B =
[[140 104 135 146 106 128 150]
 [121 146 109 137 133 113 147]
 [152 117 103 138 155 120 101]
 [139 107 114 148 146 112 108]
 [116 116 148 130 107 139 143]
 [140 148 138 119 108 114 132]
 [116 129 137 113 139 128 117]
 [122 139 114 136 129 118 143]
 [142 122 111 128 144 135 115]
 [124 143 118 121 144 123 118]
 [108 130 148 115 116 149 127]]
The third entry, reading row by row: 135
The entry just right of 136: 129
Read off the last entry in the row that holds the smallest entry.
Answer: 101
Read off the 3rd smallest entry.
Answer: 104
Read off the entry in the bottom-left corner.
Answer: 108
Read off the first entry on the main diagonal.
Answer: 140
Read off the entry just left of the centre entry.
Answer: 138
Read off the 4th-last entry, reading row by row.
Answer: 115
Read off the entry directly above 123.
Answer: 135
Read off the entry directly below 132.
Answer: 117
The last entry, reading row by row: 127
Read off the 3rd entry from the end, reading row by row.
Answer: 116
Read off the entry directly below 123.
Answer: 149
The fifth-last entry, reading row by row: 148
The top entry of the column that holds the smallest entry -> 150
The entry at the centre: 119
The largest entry in the first column is 152
Read off the third entry on the diagonal from the top-right corner.
Answer: 155
Read off the fifth entry in reading order.
Answer: 106
Read off the entry just left of the largest entry.
Answer: 138
Read off the second entry on the diagonal from the top-right corner.
Answer: 113
The entry directly below the smallest entry: 108
Read off the entry directly above 103.
Answer: 109
Read off the entry directly below the centre entry.
Answer: 113

M =
[[139 132 115 111]
 [139 135 147 127]
 [141 122 121 106]
 [133 131 141 125]
 [112 115 107 130]
 [118 125 109 134]
 [117 124 109 133]
 [120 130 113 133]
 [119 110 123 110]
 [115 107 136 112]
 [121 104 114 122]
 [125 154 138 140]]
The bottom entry of the column that holds the smallest entry -> 154
Read off the first entry, reading row by row.
139
Read off the entry in the bottom-right corner.
140
The entry just left of 154: 125
The entry directly below 119 is 115
Read off the second entry on the diagonal from the top-right corner.
147
The minimum: 104
Read off the entry directly above the smallest entry.
107
Read off the top entry of the column that holds the largest entry.
132
Read off the third entry, reading row by row.
115
Read off the second smallest entry.
106
Read off the last entry of the smallest entry's row.
122
The entry in the top-right corner -> 111
Read off the 3rd entry on the diagonal from the top-right corner.
122
The entry directly below 111 -> 127
Read off the 5th entry in reading order.
139
Read off the smallest entry in the first column.
112
Read off the entry just left of the smallest entry.
121
Read off the entry just right of 118.
125
Read off the second-last entry, reading row by row.
138

grid = [111 125 124 152 108]
The first entry from the left is 111
The third entry from the right -> 124

Questions about the grid below. Counting starts at 1.
1) Report the bottom-right entry.
2) Report the entry in row 1 and column 3.
3) Report the entry at row 3, column 3.
4) Report the entry directly below the largest entry.
5) Report the top-right entry.
6) Report the bottom entry of the column that holds the smallest entry.
7) Report the entry directly above 149.
array([[147, 107, 110, 108, 105, 110, 110],
       [139, 116, 118, 117, 115, 118, 118],
       [140, 115, 117, 116, 114, 117, 117],
       [121, 136, 135, 135, 137, 135, 135],
       [113, 145, 143, 144, 147, 143, 142],
       [123, 134, 133, 133, 135, 133, 133],
       [124, 133, 132, 132, 133, 132, 132],
       [111, 147, 145, 146, 149, 145, 144],
       [114, 144, 142, 143, 146, 142, 141],
       [117, 141, 139, 140, 142, 139, 139]])
1) 139
2) 110
3) 117
4) 146
5) 110
6) 142
7) 133
